[116 136 112 127 103] >> 116

[125 105 146 110 143 117 110] >> 117

[148 155 128 117 108] >> 128

[[117 113 146 122 141]
 [149 124 147 101 136]
 [140 128 118 109 116]] >> 124

[107 142 133 132  98] >> 132

[115 108 118 102 107 145 141] >> 115

[109 137 143 154 107] >> 137

[151  99 116 112 113 117 138] >> 116

[102 156 116 114 127 121 129] >> 121
---
[[146 148 116 128 139 130 147]
 [113 129 129 101 112 109 113]
 [130 127 134 144 133 122 144]] --> 144

[[104 135 120 150]
 [126 104 111 108]
 [139 150 138 144]] --> 144

[[152 122 152 152 143 151]
 [113 152 113 111 145 111]
 [131 140 131 132 121 134]] --> 134

[[129 119 114 106 105 113]
 [127 139 151 149 156 140]
 [139 142 139 142 140 138]] --> 138

[[109 150 135 132 113 119]
 [108 154 132 139 106 132]
 [112 112 150 146 122 148]] --> 148

[[134 125 126 136 136 135]
 [120 132 128 118 124 128]
 [105 141 123 107 120 129]] --> 129

[[130 125 129 127 129]
 [134  99 131 119 150]
 [142 107 129 124 144]] --> 144
---
[[126 106 124 102]
 [123 116 127 130]]	102

[[111 136 125 102 106 117]
 [107 156 123 116 155 142]
 [110 135 124 101 104 116]]	142

[[125 131 133 140 132 124 137]
 [116 143 133 117 109 100 122]
 [130 142 127 116 119 110 134]]	122

[[123 126 133 132 112 122]
 [125 146 131 129 126 150]]	122

[[147 151 134 121]
 [146 145 146 123]
 [132 145 105 141]]	123

[[149 145 118 140 136 120]
 [131 125 124 127 135 146]]	120

[[128 129 142 127 133]
 [120 113 156 126 133]]	133

[[140 152 116 120]
 [122 109 127 141]
 [117 128  99 105]]	141

[[121 121 130 114 153 150 124]
 [117 117 117 120 114 127 107]
 [133 133 135 112 158 149 120]]	107
---
[[110 127 156 133 145]
 [120 106 138 121 109]] result: 156

[[128 141 136 132 116 105]
 [126 128 129 128 115 125]] result: 132

[[116 120 127 111 119]
 [119 135 128 107 122]] result: 127

[[147 147 107 110 103 104 103]
 [124 126 134 137 127 127 129]] result: 103

[[123 127 132 148]
 [157 135 138 108]] result: 127

[[123 121 102 124]
 [134 130 114 129]] result: 121

[[135 128 125 122 152 150]
 [120 133 146 108 107 115]] result: 122

[[127 137 137 118 135]
 [100 135 133 119 121]] result: 137

[[116 136 140 121 131]
 [126 150 134 141 137]] result: 140
---
[[137, 127, 128, 156], [126, 134, 128, 108], [125, 119, 126, 137]] yields 108
[[144, 113, 115, 139, 152, 130, 116], [123, 114, 140, 127, 134, 152, 139], [137, 117, 128, 136, 140, 142, 109]] yields 128
[[137, 117, 148, 125, 114, 115, 114], [139, 111, 119, 138, 142, 142, 140], [149, 109, 137, 129, 113, 115, 114]] yields 137
[[107, 131, 144, 127, 117, 134, 147], [149, 130, 107, 112, 136, 133, 118]] yields 107
[[124, 128, 133, 133, 126], [134, 118, 105, 127, 153]] yields 134
[[103, 128, 132, 127, 138, 136, 134], [115, 109, 145, 125, 133, 143, 145], [110, 121, 137, 126, 141, 138, 139]] yields 137
[[132, 120, 101, 124], [116, 126, 135, 147]] yields 124
---
[[124 143 116 127]
 [123 143 116 127]
 [137 126 128 105]] >> 123

[[135 133 157 129 114]
 [128 126 134 129 122]] >> 135

[[151 137 115 118 129 132]
 [115 125 132 140 131 123]] >> 151

[[137 105 112 130 121 133 127]
 [132 113 119 129 127 131 129]
 [122 136 134 125 132 130 125]] >> 132

[[133 130 133 107]
 [148 110 132 141]
 [104 127 123 112]] >> 148

[[149 138 126 110 112 110]
 [121 114 127 128 128 128]
 [107 152 153 147 146 147]] >> 121
---
[[125 102 131 122  99 129 127]
 [123 127 142 135 156 129 124]] Answer: 127

[[144 134 128 129 124 142]
 [148 134 142 143 119 140]
 [150 136 131 130 129 134]] Answer: 136

[[128 130 129 128 123 128 127]
 [136 130 153 123 153 124 124]
 [133 134 125 138 123 123 127]] Answer: 134

[156 107 143 139 140 130 144] Answer: 107

[145 106 120 131 120 119 134] Answer: 106

[[145 143 120 139 139 124]
 [129 128 113 120 151 121]] Answer: 128
---
[[126 116 107 108 157 125]
 [135 140 137 154 114 144]
 [109 126 135 136 133 131]] >> 126, 131

[108 113 129 154 146] >> 108, 146

[103 110 152 111 131 128] >> 103, 128

[128 131 129 144 152 129] >> 128, 129

[122 100 128 149 102 112] >> 122, 112

[119 121 143 122 108 148 101] >> 119, 101

[[132 125 130 103 122 151]
 [119 133 130  99 131 112]
 [138 117 127 147 129 107]] >> 132, 107

[125 109 114 133 141  99] >> 125, 99

[129 147 113 150 137] >> 129, 137

[[102 121 121 133 155 130]
 [121 121 121 124 131 139]
 [135 142 117 104 104 145]] >> 102, 145
---
[[109 143 107 143 107]
 [136 115 148 108 140]
 [148 119 148 132 149]] => 148

[[126 129 128 123]
 [129 122 130 117]
 [130 128 129 103]] => 129

[[130 135 128 119 126]
 [138 127 117 130 137]
 [154 132 122 128 127]] => 122

[[145 130 137 129 150 111 127]
 [113 126 118 124 111 143 130]
 [123 137 129 118 123 134 142]] => 129

[[134 118 123 136 108 120 114]
 [126 119 121 106 119 130 141]
 [123 126 126 119 128 123 134]] => 126

[[129 130 128 136]
 [103 118 137 134]
 [122 123 124 124]] => 124

[[126 127 127 150 120]
 [128 144 146 140 110]
 [127 155 124 140 128]] => 124

[[127 149 136 142]
 [154 141 120 144]
 [150 145 132 112]] => 132

[[122 139 119 128 127 125]
 [101 138 122 125 104 121]
 [128 125 149 151 129 136]] => 149
---
[153 136 129 143 113 131] result: 129
[126 100 130 124 149] result: 130
[151 107 115 101] result: 115
[114 154 135 136 129 133] result: 135
[ 98 125 123 111 113 118 124] result: 123
[130 133 106 101 150 141] result: 106
[127 144  99 110] result: 99
---
[[146 147 101 124]
 [121 101 147 136]] yields 101

[[119 129 124 143 135 123]
 [124 138 105 117 134 114]
 [139 120 139 112 127 117]] yields 117

[[142 139 134 126 141 137]
 [123 106 112 120 121 110]
 [116 130 122 119 121 124]] yields 120

[[136 115 115 126 138 118 131]
 [145 123 142 113 114 117 147]
 [113 133 119 139 140 141 106]] yields 114

[[130 123 129 150 127 127]
 [132 124 124 149 131 127]
 [129 124 126 143 129 136]] yields 149

[[129 129 125 145]
 [105 127 130 130]] yields 127
---
[[134 132 138 124 156]
 [127 128 126 130 121]] gives 126

[[107 128 103 141 123 145]
 [109 147 104 152 131 143]] gives 104

[[138 121 139 136 143]
 [140 104 152 145 134]] gives 152

[[136 147 117 109 104 150 104]
 [110 142 124 147 145 135 144]] gives 124

[[128 130 128 121]
 [128 107 128 132]] gives 128

[[124 121 126 132 126]
 [113 100 119 154 125]] gives 119
---
109  153  100  131  134  105
113  149   99  132  139  112
==> 153

148  141  125  121  126  120  106 ==> 148

129  110  152  138  157 ==> 157

102  134  122  155
127  111  142  144
==> 155

132  113  150  112 ==> 150

135  142  127  149  122  143 ==> 149
---
[[153, 129, 103, 130],
 [139, 131, 111, 113],
 [146, 129, 110, 122]] >> 146

[[142, 151, 155, 128, 106],
 [115, 144, 146, 110, 142],
 [114, 112, 126, 130, 149]] >> 114

[[129, 115, 112, 137, 143],
 [111, 134, 152, 125, 108],
 [130, 115, 110, 136, 144]] >> 130

[[131, 134, 106, 147, 109],
 [130, 107, 136, 118, 138],
 [147, 131, 137, 118, 122]] >> 147

[[118, 138, 119, 134, 140, 137],
 [120, 131, 132, 117, 130, 131],
 [102, 144, 136, 139, 126, 133]] >> 102

[[135, 124, 112, 129, 112, 120, 122],
 [122, 107, 133, 133, 120, 117, 124],
 [122, 107, 131, 132, 120, 117, 125]] >> 122

[[121, 120, 112, 121],
 [140, 125, 133, 121],
 [135, 134, 149, 121]] >> 135

[[137, 123, 133, 146, 123, 143, 146],
 [146, 113, 122, 128, 119, 134, 125],
 [115, 141, 118, 153, 121, 150, 155]] >> 115

[[118, 131, 111, 102, 139, 151, 117],
 [127, 138, 130, 130, 100, 119, 108],
 [128, 120, 126, 127, 152, 135, 144]] >> 128
